Below are the code and all the weights of a small trained network. Each question names an input and a class and asks about switching units off, where a switched-off unit gives its printed mean instead of its output.

import numpy as np


def w(rows, s, z=0):
    codes = np.array(rows[::2]) - 128.0
    scale = np.full(codes.shape[1], s)
    scale[-1] = z or s
    return codes * scale


def f(y):
    return y / 2 * (1 + np.tanh(0.7978845608 * (y + 0.044715 * y**3)))


def log_softmax(a):
    a = a - a.max(-1, keepdims=True)
    return a - np.log(np.exp(a).sum(-1, keepdims=True))


def net(x, mask):
    res = np.array(x, float).reshape(1, 6) / 4 @ E
    y = f(res @ A[0][:, :-1].T + A[0][:, -1])
    res = res + np.where(mask, y, B[0][:, -1]) @ B[0][:, :-1]
    return log_softmax(res[-1] @ U[:, :-1].T + U[:, -1])


A, B = {}, {}
E = w([
[84,69,244],'x0',
[95,33,94],'x1',
[73,171,254],'x2',
[111,55,106],'x3',
[239,128,151],'x4',
[187,186,118],'x5',
],0.0068)
A[0] = w([
[141,53,197,132],'neuron 1',
[100,111,107,83],'neuron 2',
[62,127,154,254],'neuron 3',
[233,225,21,207],'neuron 4',
[157,159,169,208],'neuron 5',
[71,96,99,88],'neuron 6',
[50,105,117,121],'neuron 7',
[149,103,84,87],'neuron 8',
[113,95,195,254],'neuron 9',
[146,231,164,185],'neuron 10',
[177,6,156,176],'neuron 11',
[78,217,219,99],'neuron 12',
[122,147,144,206],'neuron 13',
],0.013,0.0075)
B[0] = w([
[201,142,144,168],'neuron 1',
[130,107,137,127],'neuron 2',
[147,179,187,191],'neuron 3',
[145,188,51,252],'neuron 4',
[99,229,124,177],'neuron 5',
[124,92,171,140],'neuron 6',
[111,119,199,150],'neuron 7',
[62,107,90,144],'neuron 8',
[171,175,155,201],'neuron 9',
[121,176,78,195],'neuron 10',
[175,151,134,185],'neuron 11',
[10,149,86,191],'neuron 12',
[122,173,162,160],'neuron 13',
],0.012,0.015)
U = w([
[31,71,195,146],'0',
[105,202,112,190],'1',
[105,11,47,139],'2',
[35,95,77,1],'3',
[168,81,192,65],'4',
],0.011,0.0088)

Each question gives the input, the list of numbers given to net, and the class t.
The units are the neurons (one row each of A and B). Each row of codes is followed by its name. A weight is (code - 128) times the scale printed after its matrix; where a second scale follows, it is the last column's (A, B and U).
mask holds one flag per neuron, in row order. A switched-off neuron (its flag False) gives its mean, the last column of its row in B, instead of its output. The means were averaged over made-up inputs and are rounded, as every weight is.
A unit's drop is (log p(t) with every unit on - log p(t) with that unit switched off) / (log p(t) with every unit on - log p(t) with every unit switched off).
The circuit of an input: a set's keep is (log p(t) with only the set's units on - log p(t) with every unit switched off) / (log p(t) with every unit on - log p(t) with every unit switched off). Starting from the 12 units with the biggest drops (on a tie, the unit counted first), units are removed one at a time, each time the one whose removal leaves the highest keep (on an exact tie, the one counted first), for as long as the keep stays at least 0.8.
units of the circuit, in order: the units of the circuit, biggest drop first
unit that matters most: the unit with the biggest drop
top k neurons: the k neurons with the biggest drops, biggest first
drop when u is switched off: that unit's drop, to one decimal
input [-8,-3,-4,8,-8,-7], class 0: unit that matters most	neuron 7
input [5,0,4,1,-8,3], class 0: top 2 neurons	[neuron 4; neuron 7]
input [1,2,-7,3,6,-7], class 2: units of the circuit, in order	[neuron 3; neuron 5]
input [7,4,3,-7,-1,-8], class 0: top 4 neurons	[neuron 4; neuron 12; neuron 7; neuron 10]
input [8,6,1,-4,1,3], class 4: top 3 neurons	[neuron 4; neuron 10; neuron 1]
input [1,7,-6,1,7,-4], class 2: units of the circuit, in order	[neuron 3; neuron 5]
input [3,5,-3,8,-5,3], class 4: top 2 neurons	[neuron 12; neuron 11]
input [5,1,4,2,-7,2], class 0: top 3 neurons	[neuron 4; neuron 7; neuron 10]
input [4,2,-1,0,-6,-1], class 4: top 2 neurons	[neuron 12; neuron 4]
input [-3,3,-5,-3,-2,-4], class 2: top 2 neurons	[neuron 5; neuron 9]
input [-1,-1,5,7,-4,-4], class 0: drop when neuron 4 is switched off	0.4
input [-3,4,2,-5,-5,-2], class 0: drop when neuron 4 is switched off	0.4
input [2,7,-4,-1,-4,2], class 0: drop when neuron 12 is switched off	-0.1
input [-5,1,-4,7,2,4], class 2: drop when neuron 3 is switched off	0.3
